Below are the code and all the weights of a small trained network. Each question names an input and a class and asks about switching units off, where a switched-off unit gives its printed mean instead of its output.

import numpy as np


def w(rows, s, z=0):
    codes = np.array(rows[::2]) - 128.0
    scale = np.full(codes.shape[1], s)
    scale[-1] = z or s
    return codes * scale


def norm(h):
    return h / np.sqrt((h * h).mean(-1, keepdims=True) + 1e-5)


def f(y):
    return np.maximum(y, 0)


def log_softmax(a):
    a = a - a.max(-1, keepdims=True)
    return a - np.log(np.exp(a).sum(-1, keepdims=True))


def net(x, mask):
    res = np.array(x, float).reshape(1, 3) / 4 @ E
    u = 0
    for l in range(4):
        y = f(norm(res) @ A[l][:, :-1].T + A[l][:, -1])
        res = res + np.where(mask[u : u + 3], y, B[l][:, -1]) @ B[l][:, :-1]
        u += 3
    return log_softmax(norm(res)[-1] @ U[:, :-1].T + U[:, -1])


A, B = {}, {}
E = w([
[166,253,208,130],'x0',
[143,77,199,147],'x1',
[135,122,117,7],'x2',
],0.0048)
A[0] = w([
[139,2,157,96,107],'0.n1',
[35,92,111,216,46],'0.n2',
[167,246,74,83,251],'0.n3',
],0.005,0.0023)
B[0] = w([
[32,114,255,193,210],'0.n1',
[169,181,197,49,177],'0.n2',
[236,31,49,107,253],'0.n3',
],0.005,0.0038)
A[1] = w([
[79,147,135,28,153],'1.n1',
[146,101,233,129,2],'1.n2',
[86,158,106,255,77],'1.n3',
],0.0075,0.00036)
B[1] = w([
[189,49,188,133,186],'1.n1',
[85,204,141,144,254],'1.n2',
[95,3,241,18,208],'1.n3',
],0.0063,0.0041)
A[2] = w([
[220,254,156,66,111],'2.n1',
[201,68,128,111,57],'2.n2',
[147,133,142,239,5],'2.n3',
],0.0071,0.0019)
B[2] = w([
[94,79,123,208,252],'2.n1',
[27,160,237,122,196],'2.n2',
[112,91,255,76,139],'2.n3',
],0.0098,0.0044)
A[3] = w([
[139,86,48,145,254],'3.n1',
[1,49,77,118,82],'3.n2',
[95,124,174,131,137],'3.n3',
],0.0068,0.0022)
B[3] = w([
[217,164,180,132,170],'3.n1',
[150,173,152,214,252],'3.n2',
[146,163,1,49,253],'3.n3',
],0.0094,0.0042)
U = w([
[143,65,213,40,173],'0',
[192,166,193,163,232],'1',
[146,107,189,254,94],'2',
[80,196,104,109,60],'3',
[143,178,61,117,2],'4',
],0.0085,0.0049)

Each question gives the input, the list of numbers given to net, and the class t.
The units are the neurons (one row each of A and B). Each row of codes is followed by its name. A weight is (code - 128) times the scale printed after its matrix; where a second scale follows, it is the last column's (A, B and U).
mask holds one flag per neuron, layer by layer. A switched-off neuron (its flag False) gives its mean, the last column of its row in B, instead of its output. The means were averaged over made-up inputs and are rounded, as every weight is.
A unit's drop is (log p(t) with every unit on - log p(t) with that unit switched off) / (log p(t) with every unit on - log p(t) with every unit switched off).
The circuit of an input: a set's keep is (log p(t) with only the set's units on - log p(t) with every unit switched off) / (log p(t) with every unit on - log p(t) with every unit switched off). Starting from all 12 units, units are removed one at a time, each time the one whose removal leaves the highest keep (on an exact tie, the one counted first), for as long as the keep stays at least 0.8.
units of the circuit, in order: the units of the circuit, biggest drop first
k most important neurons: the k neurons with the biggest drops, biggest first
top k neurons in layer l: the k neurons of layer l with the biggest drops, biggest first
input [4,-5,-7], class 0: units of the circuit, in order -> [1.n3; 3.n2]
input [-8,-8,-4], class 1: units of the circuit, in order -> [3.n1; 2.n1; 3.n2]
input [-3,-8,5], class 1: top neuron in layer 1 -> [1.n3]
input [2,2,-6], class 0: 3 most important neurons -> [1.n3; 3.n2; 2.n1]
input [6,-5,1], class 2: top 2 neurons in layer 2 -> [2.n1; 2.n2]
input [-2,-8,2], class 1: 2 most important neurons -> [3.n1; 3.n3]
input [-2,-8,-8], class 0: 4 most important neurons -> [1.n3; 2.n1; 0.n2; 1.n2]
input [-4,-6,-3], class 1: units of the circuit, in order -> [0.n1; 3.n1; 2.n1]
input [1,6,-8], class 0: units of the circuit, in order -> [3.n2; 1.n3; 2.n1]
input [6,1,4], class 2: units of the circuit, in order -> [2.n1; 1.n3]
input [3,3,-5], class 0: units of the circuit, in order -> [1.n3; 3.n2]
input [-4,-7,-7], class 0: 2 most important neurons -> [1.n3; 0.n2]
input [-5,-7,6], class 1: units of the circuit, in order -> [3.n2; 3.n1]
input [2,0,-8], class 0: units of the circuit, in order -> [1.n3; 2.n1]
input [-7,3,-8], class 0: 2 most important neurons -> [2.n1; 1.n3]
input [-8,-5,2], class 2: units of the circuit, in order -> [3.n2]
input [-6,-7,-3], class 1: 2 most important neurons -> [3.n1; 2.n1]
input [-5,-4,4], class 2: 3 most important neurons -> [3.n2; 1.n3; 0.n2]
input [7,-5,4], class 2: 3 most important neurons -> [1.n3; 2.n1; 3.n3]
input [3,0,-7], class 0: 2 most important neurons -> [1.n3; 3.n2]
input [2,-5,-5], class 0: most important neuron -> [2.n1]
input [1,-1,0], class 3: 4 most important neurons -> [2.n2; 1.n3; 2.n1; 1.n1]
